[128 = 0]
0: [118 116 132 132 146 137 133 126 136 138 113 128 121 124 137 124  91 118
 125 119 139 131 141 144 139 143 139 119 119 121 136 127 128 127 123 111
 134 112 121 128 119 119 127 115 133 138 135 132 106 147 143 121 135 136
 125 128 136  97 127]
1: [119 125 113 131 135 122 128 118 125 133 122 130 135 113 121 124  80 122
 124 121 130 141 135 155 140 144 138 131 146 135 128 139 129 122 138 128
 132 115 125 128 121 114 114 154 120 139 120 125 112 126 118 135 139 135
 126 124 134 114 117]
2: [111 127 129 122 113 131 132 124 137 111 123  85 128 138 134 128 189 119
 141 115  75 168 156 110 123 122 143 142 139 119 115 135 142 126 113 145
 116 152 126 125 112 122 128 144  87 105 113  90 141 138 127 152 125 126
 199 135 126 137 134]
3: [100 114 115 123 109 143 153 129 141 137 104 107 109 137 131 143 174 147
 152 122  71 136 184 133 132 134 144 141 152 119 120 116 136 125 120 147
 132 140 125 124 107 115 121 141  85  98  96 110 125 109 138 143 134 115
 192 121 124 136 136]
4: [ 93 126 106 103 145 129 152 123 129 133 106 140  99 128 122 139  83 116
 154 143 100 115 188 113 133 145 117 149 185 123 120 134 124 116 110 130
 130 149 156 115 113 109  93 158  91 133 108 116 100 114 148 133 132 138
 183 106 127 126 135]	3 1 0
5: [110 123 121 125 106 123 133 105 128  91 113  89 123 137 123 121 139 121
 171 122  88 174 182 116 126 163 134 153 155 118 135 147 146 109 130 147
 125 146 143 105  95 106  97 169  91 112 121  85 121 131 139 134 121 122
 188 138 132 129 139]	2 3 4
6: [125 132 135 130 156 132 124 115 124  89 114  93 152 124 125 117  27 102
 146 140 137 210 136 136 131 145 148 140 136 122 146 158 125 114 119 146
 116 121 112 132  78 115 113 139 120 113 148  50 135 143 131 140 115 140
 130 108 131 114 127]	1 0 5
7: [ 84 127 129 124 121 137 137 130 131 130 107  86 135 141 123 128 154  99
 157 145  81 133 175 116 125 150 153 137 153 127 124 141 149 106 129 147
 130 169 131 120  87 118 123 154  64 108 103 100 135 119 133 155 115 109
 193 110 116 124 143]	3 2 5
8: [110 137 116 126 101 136 134 114 134 122 124 107 111 142 112 123 190 140
 156 127  74 141 165 117 126 152 124 151 152 122 129 147 118 117 125 152
 133 151 157 121 121 123 104 150  93 113 117 118 103 125 134 146 129 118
 164 141 121 138 123]	3 2 5
9: [124 123 128 119 153 149 131 112 147 127  80 106 124 124 123 135  57  97
 137 131 133 160 135 133 144 128 149 132 140 124 141 125 143 112 138 131
 126 144 102 127  99 106 129 126  83 120 126  97 132 122 129 131 116 126
 155 120 139 112 139]	1 0 6
10: [133 119 151 138 156 125 121 112 133 101  99  88 143 109 130 109   1 105
 142 147 156 198 110 156 137 155 143 128 121 138 147 134 136 117 129 135
 114 105 125 117 102 124 131 140 118 118 139  73 134 135 140 121 123 152
 104 122 147 110 140]	6 9 1
11: [143 115 137 112 171 136 121 122 127 117  79 136 141 119 137 136   1  87
 140 135 177 168 109 153 143 133 131 121 146 129 149 131 121 141 126 121
 127 118 100 124 116 110 106 107 135 155 143 120 142 126 130 124 117 133
 115 119 147 102 124]	10 9 0
12: [131 124 118 122 144 126 132 115 132 137 106 131 133 121 122 121  51 113
 115 129 157 109 131 145 128 126 119 126 136 133 133 121 115 136 122 108
 121 131 126 119 119 127 111 118 121 149 123 136 123 112 138 121 133 149
 123 106 144 103 129]	0 1 11
13: [122 113 124 119 151 130 135 116 129 107 110  95 124 129 133 131  45 101
 163 140 130 162 148 129 138 140 120 131 167 118 141 154 133 112 125 150
 126 147 134 122 101  96  84 149 108 128 123  87 135 126 140 140 120 147
 159 130 148 119 132]	9 6 1
14: [104 119 130 121 119 113 123 123 129  99 122 101 126 132 125 119 123 131
 153 133  93 156 156 118 109 156 121 137 141 122 138 149 132 122 124 147
 118 129 141 123 116 106 111 160  99 108 117  83 126 135 132 117 120 138
 148 135 129 131 138]	5 8 2
15: [139 120 135 119 158 123 110 106 124 101 108 104 154 113 127 121   1  82
 145 139 173 179 107 168 125 129 136 131 134 133 146 130 131 128 140 117
 126 124 113 130 100 104 116 126 139 135 133  78 139 130 127 124 122 154
 109 125 151 119 138]	10 11 6
16: [119 140 128 119 165 124 133 130 128 142  99 116 145 110 126 125  30 101
 121 146 170 145 113 151 143 115 135 108 130 127 128 125 132 128 137 126
 117 111 100 134  89 114 117 104 104 136 114 150 127 137 122 136 121 134
 135 109 121 111 119]	12 11 9
17: [125 123 149 129 152 128 116 126 121 143 110 138 132 110 135 122  48 116
 114 141 132 146 105 151 136 125 153 117 118 132 134 116 116 129 128 107
 129 110  97 115 132 122 117  96 137 136 137 115 128 141 118 111 139 136
  99 107 139 112 128]	0 12 16
18: [118 122 132 117 129 143 134 123 141 110 116 115 133 129 128 121 113 115
 150 131 126 164 143 126 135 144 119 132 134 128 124 132 116 125 127 130
 121 145 139 122 121 131 120 152 123 122 126  99 126 136 132 123 126 131
 136 134 143 125 129]	14 1 0
19: [121 124 139 124 144 122 119 131 146 136 122  94 143 131 124 128  63  77
 144 136 125 174 155 137 126 133 153 143 155 120 129 122 128 114 139 144
 124 147 121 127  89 116 114 152 106 122 120  94 131 135 131 134 125 140
 128 122 126 122 132]	9 13 18
20: [ 95 134 123 130 116 143 127 154 133 164 126 116 142 118 120 143 191 127
 125 129  95 108 130 128 140 117 134 139 118 130 112 123 143 116 109 124
 132 122 100 127 128 128 139 104  96 112 115 151 131 121 118 141 135 106
 148 101 110 130 137]	3 2 8
21: [155 126 151 134 179 127 119 128 123 102 107 111 146 123 140 140  22 107
 147 137 174 173  98 152 142 136 139 130 119 114 137 126 130 138 131 112
 115 115  94 128 133 123 126 114 149 133 140 119 155 128 119 125 116 136
  99 133 140 110 123]	11 15 17
22: [ 97 119 142 139 132 144 127 122 148 136 114  83 137 138 123 131 193 106
 134 124  74 142 172 116 122 126 149 148 148 114 123 133 137  95 131 128
 131 147 112 122  95 106 142 140  63  83 114 123 125 134 130 140 110 108
 192 118 124 147 146]	7 2 3
23: [ 97 134 130 136  95 127 123 128 132 115 140 113 122 134 123 125 197 134
 125 119  83 120 151 105 123 148 118 147 145 125 117 141 143 122 127 144
 119 140 157 126 124 121 124 156 104 112 111 118 121 130 133 149 129 119
 184 143 129 130 148]	8 2 3
24: [119 129 148 126 124 125 127 104 132 119 113  88 143 134 134 118 141 109
 150 121 113 181 144 143 129 152 150 152 143 141 137 136 137 118 131 146
 109 143 118 123 120 105 111 127 106 108 124  79 131 130 124 133 109 125
 144 127 113 130 137]	14 18 5
25: [124 121 131 134 108 135 128 106 130 105 135 111 115 131 124 110 189 123
 141 128  91 151 160 122 131 146 125 130 137 128 123 146 117 115 138 143
 123 151 142 124 106 123 119 167  97 116 125  82 114 141 142 142 126 128
 150 135 118 129 129]	8 23 14
26: [146 131 140 125 160 135 116 105 135  93 116 121 144 119 128 106  19 105
 128 139 173 181 125 153 151 140 130 128 128 133 136 128 126 140 128 126
 132 107 126 124 118 120 110 137 126 133 150  93 129 124 126 126 118 140
 100 132 140 100 130]	15 10 21
27: [122 130 130 122 126 123 123 132 123 104 119 104 134 125 118 106 110  99
 145 125 118 175 128 134 104 152 136 143 133 121 127 123 136 119 133 138
 114 139 123 132 124 112 133 151 109 127 137  99 132 129 136 129 112 134
 134 126 123 128 141]	18 24 14
28: [103 117 133 118 123 149 132 107 132 129 109  78 129 140 120 134 184 107
 148 131  74 148 178 113 119 137 140 160 149 122 120 139 144  97 142 158
 120 139 122 121  99 107 118 160  72  94  91 107 143 131 133 151 112 109
 199 121 117 136 148]	22 7 2
29: [127 121 151 111 186 115 112 111 124 103  93 106 155 115 114 124   1  78
 156 162 177 197 120 153 130 142 127 103 148 130 142 128 128 121 138 134
 126 116  92 127  97 108 111 110 120 146 141  71 143 126 128 120 117 141
 127 127 146 102 125]	15 11 10
30: [145 136 139 117 173 117 126  97 141 122  88  92 141 110 137 125   1  69
 144 142 182 193 130 159 139 151 154 117 162 124 149 121 118 123 128 128
 124 107  99 110  91  96 105 137 125 146 146  73 117 135 134 136 125 147
 112 122 153  91 128]	29 15 10
31: [100 129 124 114 101 132 129 126 122 116 126 114 128 131 132 130 166 121
 139 128  83 137 178 100 128 158 130 160 148 138 115 123 120 122 131 140
 121 137 151 130 114 110 107 169  95 109 119 109 123 135 134 137 144 123
 159 140 127 139 152]	23 8 25
32: [107 113 130 140 128 129 127 123 139 118 108  64 140 135 126 102 154 101
 121 107  96 190 130 136 136 142 150 150  89 135 126 134 143 129 118 147
 112 122 103 136  88 103 146 105  96  95 110  80 132 152 119 128 125 116
 151 126 121 127 142]	24 2 27
33: [ 97 122 150 133 114 137 115 118 126 115 117  69 139 128 122 110 138 124
 147 123  83 178 138 126 128 139 140 134 125 137 132 132 151 106 121 152
 126 141 139 122 103 118 127 154  99 101 122  87 140 155 113 127 122 113
 160 125 125 143 135]	24 14 2
34: [ 97 129 132 135 136 143 135 144 129 158 118 102 118 135 115 133 169 100
 128 130  94 127 138 142 132 133 160 164 121 115 139 119 145 135 125 134
 124 126 113 126  76 112 132 115  79 108  94 138 124 139 138 149 123 117
 177 139 114 129 154]	22 20 3
35: [136 122 143 115 157 122 103 114 122  92 103 115 133 107 131 128   1 101
 132 139 151 184 115 154 142 143 134 118 125 128 150 130 119 128 120 126
 118 119 110 120 112 116 105 134 140 152 141  83 137 148 137 123 145 130
 102 133 154  94 125]	26 15 10
36: [111 122 122 113 142 127 123 108 135 106 105  73 146 141 123 120  91  93
 149 132 117 181 144 126 140 130 136 143 149 118 140 147 128  94 135 143
 122 145 120 120  95 121 123 150 101 125 119  76 134 119 122 118 123 133
 162 132 142 145 128]	19 13 18
37: [107 129 111 124 118 139 143 128 147 130 123 108 125 146 124 132 188 127
 168 121  82 120 173 128 119 166 132 146 162 133 126 137 117 121 124 147
 129 159 143 137 126 111  96 163  78 113 103 114 112 130 146 137 134 124
 185 126 132 121 144]	8 31 3
38: [143 122 128 128 142 132 133 111 132 105 127 124 139 111 130 106  29 105
 116 140 173 171 105 157 130 147 137 117 110 124 136 113 122 135 122 113
 123 108 105 128 134 126 110 101 143 131 144 108 133 140 125 120 138 141
  84 114 147 105 109]	26 17 21
39: [110 109 112 120  94 127 142 111 132 114 132  99 125 132 130 138 251 136
 161 131  89 150 164  97 127 160 119 150 157 127  99 151 122 111 133 141
 122 147 152 118 113 116 109 171  98 109 125 100 113 118 131 140 122 123
 183 138 118 145 134]	8 23 25
40: [132 123 132 115 162 128 132 115 130 140  87 132 132 121 135 139   1  90
 134 139 167 126 127 130 143 129 131 129 157 130 131 112 130 133 122 119
 135 120 104 134 123 105 106 127 123 142 128 124 121 130 126 133 126 155
 126 124 137 100 118]	11 12 16
41: [139 123 121 120 138 122 143 117 141 128 115 130 125 133 131 135  68 118
 127 154 152 123 131 143 138 131 138 115 148 137 119 112 125 133 135 105
 135 115 108 105 129 113 120 123 115 130 118 148 110 126 141 123 139 133
 146 124 141 117 137]	12 0 1
42: [ 75 107 135 116 118 132 133 107 134 128 122  84 130 143 108 122 165  97
 153 123  62 173 167 118 136 140 135 144 150 130 128 137 140 108 141 149
 129 158 134 135  79  95 115 170  51 113 106  92 117 123 147 141 120 123
 212 139 107 132 154]	28 7 5
43: [140 135 147 146 155 135 109 112 130 104 107  74 138 123 129 106  10  96
 136 132 153 225 122 158 123 141 136 129 119 123 138 135 125 126 128 140
 119 120  97 119  99 115 137 118 118 121 142  78 147 142 130 134 124 129
 118 132 139 106 119]	10 6 15
44: [103 131 145 144 111 133 139 119 142 122 129  80 141 148 125 127 213 123
 137 113  72 171 134 113 119 123 149 153 118 122 132 142 137 120 138 149
 112 148 122 138  99 119 138 134  87  87 111 104 151 139 127 147 112 118
 177 126 114 149 142]	2 22 28
45: [114 143 134 118 164 152 122 115 140 140  96  93 149 129 117 137  30  87
 135 140 136 145 120 139 141 120 149 127 133 125 142 118 116 131 126 122
 124 135  95 119  86 103 126 105 100 113 110 107 142 114 136 127 114 127
 156 113 126 117 144]	9 16 19
46: [121 124 112 112 136 123 152  87 123  79 125 139 101 107 120 125   1  93
 169 141 129 172 184 132 137 181 120 131 207 131 145 140 101 112 135 126
 132 137 182 116 110 108  60 195 110 151 119  73  73 116 133 131 151 170
 151 124 158  93 118]	13 4 1
47: [130 124 122 122 142 128 131 113 128 137 103 117 129 115 133 122  38  98
 122 125 158 121 133 156 140 124 144 121 125 130 131 127 126 138 125 107
 134 103 123 122 114 108 131 120 110 131 129 130 117 145 130 129 136 133
 120 113 140 113 130]	12 0 41
48: [124 125 131 119 164 131 124 113 127 128  93 119 140 109 133 133  45 104
 119 148 153 129 115 137 133 142 147 124 130 133 131 131 121 139 131 113
 134 110 101 141 113 112 116  97 126 144 127 140 113 119 131 116 121 115
 116 117 133 114 133]	47 16 17
49: [124 128 140 119 169 133 125 110 128 141 102  94 133 132 142 124  45 101
 133 133 139 147 131 155 134 131 147 141 115 115 123 132 132 112 132 124
 123 118 110 131 108 110 130 102  88 130 116 115 139 133 126 125 113 118
 165 116 118 118 131]	45 9 16
50: [ 95 122 136 135 123 146 126 129 128 153 102  74 136 139 118 134 201 110
 133 115  70 130 147 130 129 130 159 146 109 115 133 143 156 119 131 152
 123 133 118 132 102 116 143 112  71 105 104 143 139 134 133 142 133 102
 180 131  96 145 138]	34 22 44
51: [143 118 152 139 145 121  95 125 130 128 120 120 155 123 136 121  58 135
 100 133 146 166  77 150 120 124 135 117  98 125 133 114 143 136 131 127
 125 105  80 131 126 119 149 106 140 122 149 120 140 152 134 128 121 147
  80 120 137 112 119]	17 38 21
52: [102 118 117 123 103 127 131 113 141 123 135 108 120 133 116 129 197 141
 160 134  81 140 163 118 130 158 145 154 151 123 118 143 136 117 125 131
 117 127 150 120  94 125 106 165  97 113 112 103 103 135 134 146 136 119
 174 135 110 140 150]	8 31 23
53: [148 118 157 141 153 120 117 132 121 119  97 117 130 116 141 117  49 123
 114 136 162 172  94 168 134 127 135 115 109 131 145 114 128 140 111 118
 128 119  97 121 139 122 135 107 115 127 141  94 133 147 117 123 130 149
  74 130 142 114 116]	51 38 17
54: [118 126 136 130 149 131 122 116 126 118 110  89 127 117 132 115  60  75
 145 132 116 176 151 135 144 153 134 135 137 127 137 132 128 120 150 132
 134 126 130 124  90 113 129 137  76 126 134  85 127 133 134 116 132 132
 139 117 124 123 134]	19 9 36
55: [113 121 134 120 152 133 119 116 147 116 106 120 131 106 133 126   1 100
 126 142 156 124 137 158 138 133 138 127 132 126 141 138 130 131 127 116
 126 127 117 133 114 114 109 119 107 135 125 141 122 120 139 120 131 133
 112 115 123  85 137]	47 48 40
56: [135 128 145 129 154 138 127 126 136 129 123 128 139 119 126 135  20 117
 118 140 166 143 104 158 141 133 141 110 120 117 139 125 130 133 128 115
 133 116 102 125 131 127 114  94 121 124 137 122 133 132 135 122 139 135
  89 115 148  98 117]	38 17 53
57: [130 133 114  94 150 121 127 114 141 107  99 144 114  98 115 132   1  94
 146 143 173 131 140 150 142 165 120 132 164 121 128 118 108 128 125 103
 134 118 124 117 113 109  83 150 115 153 142 108 103 126 131 117 144 159
 114 101 144  91 126]	40 55 12
58: [ 95 107 132 126 130 129 138 130 129 147 115  95 120 129 129 158 153  86
 149 124  97 141 171 118 123 134 148 143 172 131 128 136 125 107 134 140
 126 152 120 112  87  98 124 150  85 113  90 124 131 117 127 145 129 105
 198 117 119 139 142]	7 28 22
59: [141 124 135 118 174 137 128 121 131 130  98 133 142 107 133 132   1  82
 127 152 166 128 122 148 144 147 134 121 150 138 130 113 135 120 121 120
 130 120 114 119 113 111 117 111 116 146 130 119 122 108 160 130 123 145
 130 105 140 105 131]	40 55 11
60: [118 119 118 123 143 131 131 131 134 132 111 134 111 127 124 133  92 118
 140 136 141 126 150 132 137 151 130 124 154 122 139 123 127 134 125 109
 125 132 139 108 124 107  93 127 120 135 130 110 108 124 135 132 135 132
 138 128 141 103 134]	0 1 41
61: [113 131 115 113 110 127 123 111 127  99 133 102 116 143 136 106 178 120
 158 134  91 153 157 127 126 141 137 146 140 139 127 150 117 116 131 143
 115 151 143 124 114 133 107 168 105 113 114  90 113 125 132 127 141 144
 161 146 130 131 134]	25 8 31
62: [122 128 126 139 101 119 134 123 138 110 140 123 124 123 133 101 151 131
 149 116  98 146 139 118 130 152 121 145 122 136 123 155 129 119 119 151
 118 133 155 124 130 130 114 147 123 111 137 106 129 150 130 137 125 132
 136 137 128 124 142]	25 14 18
63: [119 115 116 100 163 120 138 100 151 124  94 136 118 121 124 132   1  92
 132 143 168 149 164 141 152 147 133 140 180 124 138 125 118 116 122 109
 138 122 133 135 107 101  76 136 122 162 129 108  90 115 141 134 124 156
 140 102 152  90 120]	57 40 59
64: [135 123 138 128 166 133 133 123 142 127  95 104 128 116 139 127  62  96
 124 145 155 152 126 158 150 126 151 129 116 129 134 121 135 140 138 110
 116 117 103 127 110 113 123 104 106 160 110 126 111 135 127 128 127 138
 109 121 138 103 138]	48 47 16
65: [103 128 135 116 158 125 119 114 130 137  85  99 148 138 111 130  59  83
 138 141 127 157 141 150 144 118 142 135 130 113 135 131 146 119 118 142
 116 130 108 121 102 118 122 117  85 127 121 110 133 116 123 136 106 124
 147 128 115 120 132]	9 49 45
66: [ 97 117 119 127 113 141 133 118 151 129 138 106 137 134 117 136 198 128
 140 118  85 145 160 110 123 147 135 151 142 133 119 140 144 111 124 142
 123 155 136 126 106 115 137 140  92 106 111 112 128 129 138 134 125 105
 177 131 117 145 143]	23 52 2
67: [133 128 126 116 161 125 142 102 127 136  97 143 131 121 105 137  15  96
 121 138 180 127 119 161 146 135 136 124 156 121 138 123 117 121 135 111
 135 105 111 122 125 120 105 128 136 147 135 118 126 113 135 119 131 147
 121 117 147 109 122]	40 59 12
68: [ 85 115 123 116 130 131 139 121 150 141 110 109 112 133 123 149 163  98
 133 137  92 124 160 111 131 137 138 146 151 133 120 122 131 115 135 140
 117 149 137 126 103 105 115 147  69 111  88 108 109 121 117 158 128 118
 185 121 122 121 146]	58 7 3
69: [128 126 137 100 175 122 117 108 146 114 103 112 143 116 124 125   1  77
 143 142 164 175 105 159 144 119 144 131 141 122 142 127 117 133 131 121
 136 134 102 122 101 115 108 108 121 153 129 107 142 123 111 120 117 141
 105 124 144 100 134]	11 15 29
70: [124 122 137 132 142 140 117 131 143 150 122 124 123 121 122 114  83 106
 112 129 151 134 140 159 137 115 148 124 114 129 118 125 132 118 128 109
 129 121 116 127 108 111 131 118 111 129 122 148 125 129 129 135 131 127
 123 120 133 104 134]	0 47 64
71: [103 122 127 103 132 146 141 131 141 150  93  93 139 148 116 141 149  93
 153 137 102 146 158 134 132 125 144 143 154 126 129 114 152 111 123 148
 121 154 106 123  89  92 127 142  58 105  91 111 131 116 120 136 124 110
 179 119 123 129 135]	58 7 68
72: [ 97 125 113 114 121 146 131 134 141 143 105 103 121 137 119 136 139 118
 145 129  98 127 164 128 118 139 139 156 159 133 140 124 149 114 133 133
 129 146 140 122  89  95 106 145  68  95  97 110 117 102 142 139 123 124
 186 124 131 115 139]	68 71 7
73: [146 137 126 125 153 129 136 117 118  90 115  98 128 128 135 107  48 112
 121 134 157 177 122 141 145 134 136 119 116 117 137 127 125 123 130 119
 109 115 113 114 113 127 125 114 143 140 148  85 135 149 114 108 123 135
  91 128 149 114 127]	38 26 35
74: [116 117 140 112 158 138 136 118 150 125  92 113 132 121 127 128   1  93
 128 149 139  60 157 140 152 144 144 136 153 124 138 132 118 125 130 130
 119 129 107 121 103 101  92 131  99 132 123 112 112 116 138 136 144 156
 126 116 147 104 124]	55 40 59
75: [ 90 128 130 143 112 120 131 134 131 136 142 113 128 140 117 127 228 136
 136 111  79 119 157 114 115 130 140 139 119 121 131 129 141 108 127 154
 124 152 121 126 118 127 146 125  98  85  94 135 122 135 124 135 121 105
 185 128 120 151 137]	66 23 44
76: [147 135 126 109 150 136 129 120 119 138 104 124 134 124 134 141  29  89
 135 139 150 141 119 153 136 130 140 134 135 130 132 123 127 129 128 113
 144 138  98 126 123 122 120 107 111 139 110 134 121 121 138 122 122 127
 128 112 126 122 137]	48 47 59
77: [112 124 115 113 144 137 146 118 144 130 111 104 129 140 122 150  94 106
 149 144 103 136 169 145 134 139 147 148 173 121 120 132 132 118 135 139
 131 140 129 127  95 112 104 140  78 135 109 115 105 123 131 143 132 138
 185 115 130 107 142]	72 4 68
78: [117 127 128 120 145 134 138 112 138 117 118 121 116 132 131 131  88 105
 153 138 130 149 148 128 127 141 131 135 159 132 118 138 134 111 130 132
 146 135 137 130 113 121 102 147 118 127 119  95 129 130 129 141 131 136
 143 129 148 100 122]	18 60 13
79: [ 98 120 133 133 109 133 137 113 131 119 111  70 134 138 125 134 168  99
 148 122  64 150 171 119 129 143 152 158 150 119 140 137 151 101 117 153
 121 132 131 116  88 105 136 160  58 103  96  80 141 134 122 143 117 129
 191 135 113 144 128]	28 7 2
80: [141 128 158 147 129 125 110 127 119 110 132  98 148 134 127 121 107 150
 103 113 135 172  96 149 124 124 151 133  59 121 128 128 132 131 117 139
 113  92 104 123 124 129 149  93 124 111 154 104 153 154 126 116 116 124
  88 132 136 119 122]	51 53 73
81: [143 114 109 107 162 111 132 113 148 117 114 159 106 113 129 133   1 104
 136 157 182 153 150 148 157 137 124 116 157 110 132 117 112 140 128 117
 134 120 130 125 126 116  75 137 136 152 142 135 110 129 129 131 148 146
 116 108 147 105 110]	57 63 67
82: [125 115 139 140 159 141 111 138 125 140 119 115 140 123 136 112  85 121
 103 129 157 129 116 155 133 133 160 118  93 132 123 130 128 131 129 108
 132 119 108 126 131 115 140  97 102 122 126 127 119 144 118 131 125 130
 103 121 133 124 126]	70 17 0
83: [125 136 126 121 133 129 109 136 129 136 107 112 129 129 138 126 210 117
 112 136 120 135 127 155 122 138 142 127 116 131 145 129 130 131 123 128
 132 125 116 126 111 119 140 120 114 129 115 140 133 129 117 125 127 128
 114 119 128 130 133]	20 34 50
84: [132 133 125 102 176 127 121 106 137 129 105 145 132 116 123 147   3  83
 147 141 167 142 116 154 140 134 122 113 152 130 128 122 125 128 128 119
 133 124 114 116 116  98  99 128 125 145 125 120 114 131 137 130 130 135
 130 118 142  93 121]	40 59 67
85: [146 123 141 119 165 112 111  90 117  89 105 122 129 113 140 118   1 102
 162 146 173 189 134 144 142 143 122 125 152 131 128 136 109 130 126 126
 127 126 144 124 118 119  93 143 147 144 138  66 124 128 147 127 136 155
 100 118 160  95 131]	35 26 15
86: [112 127 136 140 117 130 125 126 135 106 109 101 141 128 134 124 148 105
 151 121  85 182 138 121 130 144 141 140 126 127 126 147 146 112 134 156
 117 135 142 140 107 121 140 150 100 104 112  81 126 150 130 134 110 118
 166 131 121 129 138]	33 24 14
87: [129 116 133 136 152 106 114 120 118  89 123 121 130 108 137 104  39 122
 118 150 188 147 119 154 136 145 127 122 107 137 132 134 122 130 127 114
 116 119 128 127 142 121 117 116 149 141 148  84 116 162 133 121 139 154
  86 127 151  93 130]	38 73 26
